In the rows, 128 means zero.
Rows, each with its class:
[137 121 139 126 146 147 109 114 157 134 119 130 123 139 131 129 137 118
 133 106 136 124 122 135 172 117 121 120 119 105 130 139 115 138 128 148
 128 135 113 119 122 128 102 130 114 109 123 108 102 130 136 118]	Z851
[161 115 142 129 143 158 118 118 150 120 108 113 133 120 133 129 146 128
 132 142 140 118 121 148 196 107 119 104 115  76 127 124 125 116 113 170
 128 136  86 110 133 139 108 121 152 109 130 106 122 124 139 121]	z57
[150 133 108 117 122 108 149 142  60 120 140 122 127 101 134 116 133 125
 118 187 110 129 123 107 105 118 146 140 155 135 126 116 147  83 125 101
 131 139 141 149 156 132 145 115 129 158 168 144 135 117 137 124]	z57
[151 105 145 133 123 157 119 118 165 109 108 105 132 129 136 118 149 147
 131 136 144 110 129 150 182 115 117  99  93  75 114 125 139 102 117 177
 130 132  78 107 123 144 119 130 170 111 125 116 151 117 123 131]	Z851
[116 135 116 136  93 106 149 148  84 125 148 142 130 141 128 118 110 148
 113 179 113 133 127 114  89 128 143 138 150 154 131 106 150  82 132 112
 130 121 139 132 124 126 175 123 185 152 136 155 186 121 115 128]	z57
[144 128 138 108 138 126 105 110 141 126 111 126 123 118 136 152 131 103
 132  95 132 133 123 141 121 116 129 135 133 117 138 121 119 137 120 130
 126 135 133 144 133 134  85 130  70 109 147 126 101 126 138 132]	Z851
[ 83 137 124 156 132 126 146 159 133 151 161 167 146 151 110 115 101 127
 136 113 120 140 127 107 106 163 122 145 118 183 120 162  88 178 159 100
 129 120 147 120 107 115 170 132 150 159  86 118 127 154 121 114]	Z851
[ 89 124 137 158 100 150  93 109 162 159 141 159 142 206 136 132  96 148
 114 130 149 124  97 158 135 117 120 134 102 152 124 121 101  97 127 165
 131 111 104 113  98 129 160 155 252 112  74 132 226 159 118 104]	z57
[134 131 121 128 116 123 115 121 130 122 120 120 123 133 136 140 121 130
 122 128 131 125 127 144 115 113 127 124 134 120 134 115 139 105 124 136
 128 132 130 125 132 127 120 130 131 119 148 138 150 125 129 134]	Z851
[131 137 120 145 131 132 146 150 112 130 140 141 126 128 109 109 128 135
 120 154 109 130 115 115 142 135 128 130 125 127 120 136 114 133 125 123
 134 132 119 121 132 124 155 125 160 153 121 122 135 135 130 111]	Z851
[127 134 130 118 158 136 104 116 110 163 132 142 131 123 125 124 118  91
 126 125 114 132 114 127 131 110 127 156 141 128 133 117 104 131 124 122
 137 137 138 147 138 131 104 137 105 118 147 116 103 146 149  96]	z57
[175 121 132  98 158 147 110 114  91 139 113 113 119  68 135 124 164  83
 134 137 112 126 131 127 153  85 129 141 150  73 138 102 134 107 108 129
 140 152 126 152 166 141  73 120  51 112 187 110  63 128 161 101]	z57
[141 121 139 144 140 162 124 135 109 148 144 139 129 122 114 102 129 119
 116 169 118 130 121 120 174 110 129 142 126 101 127 114 103 110 127 140
 141 136 104 123 138 133 140 129 182 142 132 105 131 143 147  92]	z57
[133 127 115 124 110 113 131 119 140 112 117 112 127 137 137 133 129 143
 128 122 139 127 128 136 116 120 125 115 125 132 128 126 149 118 130 137
 119 121 126 127 121 129 133 131 138 121 129 142 143 118 118 145]	z57
[143 124 127 129 120 110 144 131 139  90 105  94 114 116 135 140 143 147
 122 127 138 126 132 139 144 131 128 100 122 113 124 125 170 115 123 138
 126 125 124 122 126 126 124 126 108 120 137 142 126  96 107 163]	z57
[106 139 118 115 103 100 103 109 127 131 127 122 120 142 131 144 110 136
 125 112 128 132 130 133  68 122 133 141 143 156 141 117 152 107 123 114
 117 121 153 144 117 129 127 139 111 115 128 164 161 125 120 147]	z57
[131 132 126 111 105  96 119 107 132 114 112 107 116 130 146 165 118 130
 129 116 141 123 131 140  73 116 128 118 137 143 134 115 170 109 120 124
 120 121 147 135 114 133 112 130  99  99 140 160 146 111 116 158]	Z851
[148 127 132  99 151 146  87  90 116 163 116 130 118 114 137 135 130  77
 128 111 113 126 116 128 128  89 120 150 143 101 140 109 111 123 119 122
 137 140 139 160 150 136  69 124  70 104 167 115  84 147 158 106]	Z851
[166 117 132 145 119 174 136 144  95 120 139 125 135 119 116 101 149 141
 116 203 124 119 121 122 191 103 134 129 135  77 123 106 127  70 117 157
 137 138  80 115 151 136 150 120 219 152 145 108 155 128 138  99]	Z851
[175 133 124 118 117 111 142 126 111 101 104 108 122 109 135 137 136 142
 136 131 131 123 139 126 110 128 133 122 137 121 137 121 165 107 123 122
 127 125 139 124 132 130 124 116 102 131 150 148 130 106 122 152]	Z851
[127 123 126 126 106 123 144 139 119 116 132 125 133 138 129 122 131 150
 121 160 129 123 131 125 138 134 125 119 131 123 130 115 138  98 133 139
 132 120 112 115 125 128 158 122 188 143 118 129 179 129 121 127]	z57
[ 77 123 148 144 107 151  78  93 200 158 123 150 134 199 141 141  97 140
 122  91 159 131 101 166 138 110 106  97 110 145 136 139 103 112 132 169
 130 117 105 108  90 128 126 150 209  92  71 128 194 150 123 115]	z57
[125 124 127 148 142 135 150 141 135 121 139 140 136 125 109 115 132 135
 132 137 122 128 134 116 159 158 128 126 111 131 122 152 110 160 141 126
 128 127 121 114 127 123 151 121 141 158 105 113 115 136 122 122]	Z851
[143 132 132 142 165 161 137 147 103 161 150 153 142 116 102  95 138  98
 129 154 109 134 124 106 173 124 135 151 127 114 118 135  77 152 136 124
 137 144 115 130 147 130 125 120 135 156 137  89  91 163 148  78]	Z851
[116 136 125 125 111 124 106 109 125 140 134 138 124 145 130 137 110 128
 121 128 132 127 116 134  93 119 139 136 140 144 136 116 120 115 126 123
 129 125 136 129 121 125 121 135 143 122 140 140 155 137 128 124]	z57
[134 127 137 132 167 159 125 133 120 151 129 144 136 107 112 110 139 108
 135 122 108 134 130 121 174 124 123 140 115 107 122 140  78 168 136 131
 132 139 117 123 134 130 112 125 101 133 128  96  71 140 138  90]	z57
[108 130 121 129 122 117 126 134 129 139 131 135 127 141 122 140 116 128
 124 131 130 138 125 123 109 134 124 137 129 151 127 129 125 125 136 119
 125 127 136 128 123 141 141 137 143 133 116 135 147 134 114 128]	Z851
[150 124 134 131 128 132 155 144 130 102 117  99 128 107 122 114 156 143
 129 146 131 128 137 132 168 134 127 101 117  97 121 126 149 103 123 140
 127 106 108 123 133 132 132 120 130 134 137 114 116 106 121 144]	z57
[114 133 123 128 125 113 131 128 133 135 129 131 131 136 131 136 114 129
 126 101 124 119 130 127 100 138 129 128 128 154 143 133 123 137 132 118
 120 124 144 128 126 123 125 128 112 130 121 145 132 127 129 141]	Z851
[107 128 138 123 161 143 113 127 169 154 117 143 135 131 122 135 123 104
 138  75 111 137 126 134 151 138 118 137 112 123 130 159  94 196 142 131
 120 136 133 126 118 128 101 129  79 114 103 106  80 148 135 118]	z57
[107 132 132 105 150 127  86  94 168 154 120 141 122 139 137 152 119  98
 141  60 127 130 130 144 109 123 110 135 122 133 142 144 112 171 127 136
 123 130 154 136 120 132  80 140  57  95 120 124  81 138 132 129]	z57
[ 99 138 109 165  85 105 151 154 113 116 156 141 143 160 117 121 103 151
 113 182 132 123 126 106  88 150 140 134 135 183 119 121 137  96 141 115
 128 110 132 122 111 113 201 134 232 165 103 155 212 126 105 136]	z57
[156 122 116 126 116 102 156 145 110  90 124 104 123 105 128 125 144 148
 129 152 122 122 145 123 127 144 150 113 130 122 118 129 163 112 125 120
 120 126 127 120 132 127 142 119 119 146 142 140 131 112 134 158]	Z851
[118 127 136 134 124 141 118 121 137 140 136 136 130 148 124 124 122 132
 119 137 134 119 113 135 142 119 124 130 126 126 131 126 111 102 130 138
 134 128 115 117 120 134 137 135 171 127 113 122 154 132 128 115]	z57
[133 125 118 138  96  84 178 164 118  79 137 116 119 125 128 130 129 174
 132 146 128 133 147 104  92 172 141 103 127 166 113 142 171 126 148 110
 111 120 142 118 118 115 182 116 142 157 114 157 158  98  93 175]	Z851
[ 97 134 118 163 137 103 180 180 156 108 156 142 135 134 107 121 121 160
 143 107 123 138 141 114 109 198 129 116 107 196 110 178 120 202 161 101
 113 110 142 108  99 117 181 123 132 162  66 125 116 127  96 154]	z57
[ 92 140 118 121  99 100  96 112 103 156 146 147 124 158 140 150  88 115
 111 139 123 138 111 126  44 114 134 157 159 177 139 102 133  98 128 102
 133 121 174 145 123 123 134 144 136 126 134 166 178 143 135 121]	Z851
[113 125 134 132 177 131 157 157 180 123 131 140 126 112 113 128 139 122
 148  65 126 142 142 114 146 181 113 119  93 143 115 187  98 231 152 122
 112 127 133 119 115 120 115 117  61 135  90  95  44 137 113 143]	z57
[127 131 127 124 126 124 125 125 122 125 129 130 125 128 130 125 129 123
 126 115 127 127 120 129 127 126 134 133 133 127 126 119 130 120 130 119
 134 130 134 136 133 128 125 126 117 124 137 133 129 131 130 128]	z57
[106 135 119 122 108 114 111 119 109 142 136 136 128 146 137 126 104 125
 119 129 126 132 119 126  73 122 135 146 150 161 134 111 137 112 127 111
 127 123 156 139 139 124 133 143 132 124 133 151 154 136 132 121]	z57

Rows with their classes:
[158 124 124 129 115 153 132 113 115  98 134 135 118 127 150 118 105 132
 130 129 108 119 145 147 130 129 146 135 119 136 115 130 153 116 111 131
 118 133 132 123 126 110 113 158 124 140 134 128 135 120 111 116]	B
[127 130 133 127 128 157 135 131 122  82 120 117 121 122 143 111 121 137
  96 134 141 136 151 125 123 134 162 135 134 133 135 141 129 110 136 132
 123 132 118 153 142 161 152 123 140 155 131 134 148 132 126 114]	B
[119 121 122 103 122 144 132 146 125  99  92 132 142 146 105 100  93 148
  81 141 126  80 129 124 119 129 163 118 132 122 149 135 143 100  91 134
 127 139 121  89 132 142 118 123 131 145 121 133 137 148 124  98]	B
[132 102 145 128 124 145 114 146 130  99 131 122 139 131 145 129  98 149
 130 118 158 129 142 110 129 123 185 132 137 138 134 130 144 148 113 131
 120 116 115 111 143 110 115 146 140 133 141 138 122 128 110 111]	B
[124 106 147 116 114 104 138 141 142 125 128 101 122 124 129 116 107 141
 123 118 176 129 139 103 130 143 158 121 157 141 138 131 149 130 154 131
 128 122 108 132 143 158 136  99 133 130 133 124 133 150 138 164]	Q
[131 108 139 141 128 162 143 133 110  74 140 116 111 121 158 129 152 133
 135 105 147 180 152 116 129 124 156 128 145 132 126 136 149 149 179 131
 110 143 119 149 150 142 143 128 142 138 129 138 133 116 115 121]	U
[155 102 119 132 124 150 123 118 123 101 156 143 130 122 172 112  68 132
 156 153 109 101 170 130 153 131 151 138 117 140 108 134 165 147  95 123
 130 141 125  98 126  75 113 158 111 139 143 123 122 128 103 136]	B
